Here is a tiny trained network, its code and every weight. The questions are about switching its units off for an input and a class, where a switched-off unit gives its printed mean instead of its output.

import numpy as np


def w(rows, s, z=0):
    codes = np.array(rows[::2]) - 128.0
    scale = np.full(codes.shape[1], s)
    scale[-1] = z or s
    return codes * scale


def f(y):
    return y / 2 * (1 + np.tanh(0.7978845608 * (y + 0.044715 * y**3)))


def log_softmax(a):
    a = a - a.max(-1, keepdims=True)
    return a - np.log(np.exp(a).sum(-1, keepdims=True))


def net(x, mask):
    res = np.array(x, float).reshape(1, 7) / 4 @ E
    y = f(res @ A[0][:, :-1].T + A[0][:, -1])
    res = res + np.where(mask, y, B[0][:, -1]) @ B[0][:, :-1]
    return log_softmax(res[-1] @ U[:, :-1].T + U[:, -1])


A, B = {}, {}
E = w([
[113,131,134,174,178,74,143,130,86,66,102],'x0',
[125,77,81,231,211,79,252,140,99,66,117],'x1',
[60,142,222,118,188,97,184,118,112,120,180],'x2',
[173,76,155,77,70,175,175,178,34,106,199],'x3',
[130,197,94,113,80,115,52,232,92,147,34],'x4',
[57,212,212,81,125,52,122,193,135,106,44],'x5',
[232,135,97,68,45,21,94,195,115,23,2],'x6',
],0.0044)
A[0] = w([
[248,20,21,174,97,102,204,176,54,21,97,66],'N0',
[121,116,85,142,98,125,117,134,143,153,137,127],'N1',
[102,182,101,195,173,72,154,168,147,112,52,193],'N2',
[151,64,52,169,129,241,134,78,186,217,183,239],'N3',
[183,197,106,49,17,106,3,229,124,122,37,210],'N4',
[195,117,56,147,95,130,18,76,166,120,92,253],'N5',
[158,94,169,82,76,226,160,130,24,147,225,188],'N6',
],0.005,0.0038)
B[0] = w([
[208,60,58,93,52,88,141,27,204,57,88,189],'N0',
[94,119,129,107,135,124,135,145,139,146,146,133],'N1',
[93,166,152,134,160,169,139,173,64,179,160,179],'N2',
[38,216,198,189,213,198,114,234,54,211,202,244],'N3',
[2,237,226,216,220,217,114,220,14,203,192,254],'N4',
[56,210,164,197,186,180,134,185,78,214,168,213],'N5',
[68,196,184,196,188,139,126,208,71,185,174,203],'N6',
],0.0057,0.0069)
U = w([
[205,51,90,73,61,81,132,68,254,70,113,6],'0',
[42,187,141,155,210,154,136,183,38,191,159,250],'1',
],0.0058,0.0022)

Each question gives the input, the list of numbers given to net, and the class t.
The units are the neurons (one row each of A and B). Each row of codes is followed by its name. A weight is (code - 128) times the scale printed after its matrix; where a second scale follows, it is the last column's (A, B and U).
mask holds one flag per neuron, in row order. A switched-off neuron (its flag False) gives its mean, the last column of its row in B, instead of its output. The means were averaged over made-up inputs and are rounded, as every weight is.
A unit's drop is (log p(t) with every unit on - log p(t) with that unit switched off) / (log p(t) with every unit on - log p(t) with every unit switched off).
The circuit of an input: a set's keep is (log p(t) with only the set's units on - log p(t) with every unit switched off) / (log p(t) with every unit on - log p(t) with every unit switched off). Starting from all 7 units, units are removed one at a time, each time the one whose removal leaves the highest keep (on an exact tie, the one counted first), for as long as the keep stays at least 0.8.
units of the circuit, in order: the units of the circuit, biggest drop first
k most important neurons: the k neurons with the biggest drops, biggest first
drop when u is switched off: that unit's drop, to one decimal
input [2,8,-7,2,-3,-8,3], class 0: 2 most important neurons	N0, N4
input [-3,2,4,-3,-2,-7,6], class 0: 3 most important neurons	N4, N0, N6
input [6,6,-1,-5,0,-8,5], class 0: units of the circuit, in order	N0
input [-4,5,1,-6,-3,-4,7], class 0: units of the circuit, in order	N4, N0
input [-2,6,-1,0,3,-5,2], class 0: units of the circuit, in order	N0, N4
input [1,3,5,4,7,-6,3], class 0: units of the circuit, in order	N0, N3, N4
input [-4,0,2,-3,-5,-3,7], class 0: 3 most important neurons	N4, N3, N6
input [2,6,-2,2,-6,4,1], class 0: drop when N4 is switched off	0.2
input [3,3,-8,1,-5,-3,6], class 0: drop when N0 is switched off	0.7
input [7,8,6,-1,-3,-5,6], class 0: drop when N4 is switched off	0.0
